[128 = 0]

[109 108 114 123 102 116 187 128 121  61 118 133 144 131 124 128 129 138
 134] -> W.<70>
[124 123 158 117 136 112 142 126 150 122 123 188 122 129 121 122  88 128
 118] -> S.<68>
[107 113 149 135 116 109 197 134 150  86 131 157 121 142 125 137 128 141
 121] -> W.<70>
[109 123 149 129 103 110 196 134 128  87 121 144 133 137 122 126 128 133
 128] -> W.<70>
[131 103 113 100 126 135 151 144 128  56 125 132 136 133 133 121 109 139
 129] -> W.<75>
[111 107 169 121 137 110 168 140 142  99 127 171 115 138 130 139 105 140
 122] -> W.<70>
[137  95 108 105 117 136 163 140 126  39 106 115 131 135 136 131 124 140
 132] -> W.<75>
[141 144  98 118 139 150  83 121 125 220 139 132 134 118 123 132 172 121
 132] -> Y.<67>
[137 147  62 142 113 132 113 126 124 229 135 152 142 110 106 140 211 114
 137] -> Y.<71>
[156 140 101 136 147 133  88 127 130 208 133 142 122 108 118 153 153 122
 134] -> Y.<71>
[137 146  88 145 109 140 119 128 114 201 133 115 140 111 112 137 192 132
 133] -> Y.<71>
[125 123 105 133 119 124 163 136 140  59 121 108 134 133 130 120 119 142
 136] -> W.<75>
[110 141 106 131 108 116 192 135 128 120 121 167 150 132 112 129 174 129
 133] -> S.<68>
[142 149 115 143 148 140  87 129 146 229 131 150 107 119 138 153 163 120
 129] -> Y.<67>
[132 114  89 123 112 144 142 142 117  91 123  99 140 125 125 127 151 136
 131] -> W.<75>
[111 109 154 127 118 105 194 134 154  63 122 160 120 143 135 133 108 144
 118] -> W.<70>
[123  99 115 135 122 140 151 142 136  53 121  94 130 129 147 118 129 139
 131] -> W.<75>
[141  89 140  98 157 133 141 137 152  85 122 172 104 137 137 132  90 151
 119] -> W.<75>
[123 131 131 139 142 102 172 138 153  96 128 200 118 130 117 127 102 130
 117] -> S.<68>
[159 115 116  99 165 118 157 135 156 107 133 219 110 125 119 137 111 144
 135] -> S.<65>
[117 121 119 132 140 101 176 130 157 104 114 206 123 133 113 122 125 128
 130] -> S.<68>
[132 134 149 115 144 100 160 134 169 110 122 211 111 132 120 121  97 124
 124] -> S.<68>
[146 124 110  98 141 114 152 132 116  96 124 175 130 134 109 122 113 128
 135] -> S.<65>
[151 153 103 124 148 123  92 151 157 240 136 194 108 118 110 152 174 117
 126] -> Y.<71>
[136 130  76 143 123 153 106 132 121 180 127 115 138 121 128 136 187 120
 131] -> Y.<67>
[129 110 106 125 116 120 174 141 122  32 121 116 139 137 117 118 114 136
 140] -> W.<75>
[101 125 117 128 102 116 171 121 114  80 124 129 155 144 118 124 155 127
 132] -> W.<70>
[140 149  96 133 130 140  90 127 122 229 142 139 129 114 121 137 183 113
 128] -> Y.<71>
[125 109 123 129 111 125 179 140 121  52 120 114 140 138 129 126 136 171
 114] -> W.<75>
[116 116 151 116 120 109 181 128 134  79 120 155 131 145 129 124 115 137
 124] -> W.<70>
[145 128 103 105 130 105 171 126 128  73 125 182 134 122 116 126 122 133
 133] -> S.<65>
[154 144  96 142 135 145  95 129 129 209 134 137 125 117 122 141 174 124
 135] -> Y.<67>
[140 149  88 145 117 133 124 132 123 202 161 143 131 114 113 150 209 114
 139] -> Y.<71>
[110 114 179 125 112 101 189 131 130  73 136 162 128 144 121 130  99 139
 125] -> W.<70>
[138 131 121 110 129 116 155 119 118 110 125 185 144 118 112 124 127 134
 128] -> S.<65>
[148 151 101 137 115 125 101 125 120 208 139 142 131 110 116 145 180 121
 135] -> Y.<71>
[152 122 117  89 148 123 140 131 132  70 127 186 114 126 127 122  84 134
 129] -> S.<65>
[138 112 139  97 133 108 162 122 132  92 127 201 123 132 117 130 102 143
 127] -> S.<65>
[128 100 117 122 121 134 155 131 130  52 127  80 136 130 128 124 127 141
 124] -> W.<75>
[ 97 111 119 129 101 130 165 127 104  53 120  82 156 138 125 123 137 126
 121] -> W.<75>
[124 107 131 122 130 122 153 137 136  48 118 116 121 135 138 120  91 135
 124] -> W.<75>
[113 145 152 137 127  91 174 130 154 109 138 194 128 138 112 120 106 125
 126] -> S.<68>
[106 103 147 104 117 110 175 123 124  53 121 155 137 137 131 126 105 143
 134] -> W.<70>
[ 99 106 129 121 108 114 194 132 123  54 123 143 146 135 129 130 132 148
 126] -> W.<70>
[135 135 163  98 162 102 132 124 182 187 130 252  97 126 125 139 105 122
 113] -> S.<68>
[149 129 106 131 149 138  83 124 147 244 135 166 109 112 123 144 163 125
 129] -> Y.<71>
[103 117 138 118 103 113 201 126 107  42 118 139 137 143 126 127 136 148
 129] -> W.<70>
[134 132  87 119 113 114 190 140 112  58 123 150 155 120 108 123 138 137
 143] -> S.<65>
[154 121 127 106 151  99 156 138 154  77 121 190 113 125 116 125  86 136
 129] -> S.<65>
[ 90 121 132 136 106 110 175 130 124  62 121  88 134 141 128 128 113 135
 125] -> W.<70>
[130 105 100 121 122 141 144 128 116  50 123  75 147 130 134 118 125 138
 129] -> W.<75>
[144 149  65 137 115 141 125 130 122 182 136 135 146 121 115 140 193 129
 147] -> Y.<71>
[145 125 129  91 152 108 162 132 147  85 121 193 128 129 134 122  99 134
 131] -> S.<65>
[145 146  64 136 118 144 114 125 116 189 134 147 132 112 110 135 200 120
 140] -> Y.<71>
[147 140  88 132 127 150 104 131 125 221 137 136 130 123 129 148 196 124
 133] -> Y.<71>
[102 111 150 130 122 109 195 128 154  69 115 165 134 147 129 123 123 141
 123] -> W.<70>
[109 100 158 106 118 119 176 126 133  79 121 151 122 140 129 136 120 140
 118] -> W.<70>
[139  94 157 100 135  99 173 126 139  94 122 195 127 130 118 139  92 148
 123] -> S.<65>

[165 102 102 150 151 113 119 122 136 134 135 153 105 129 119 128 121 118
 143] -> (91).Suvu
[150  86 127 115 143 107 103  94 162 143  77 154 135 106 120  64 144 102
 159] -> (88).nedo
[ 73 102 119 146 119 115  48 113 148 171 145 144 142 116 112 132 103 161
 149] -> (91).popir
[113 142 114 134 128 119 106 131 134 133 143 144 142 123 120 137 113 134
 144] -> (91).Sogi
[ 56 125 114 159 120 109  74 151 128 125 170 150 153 103 117 152 115 102
 132] -> (91).popir
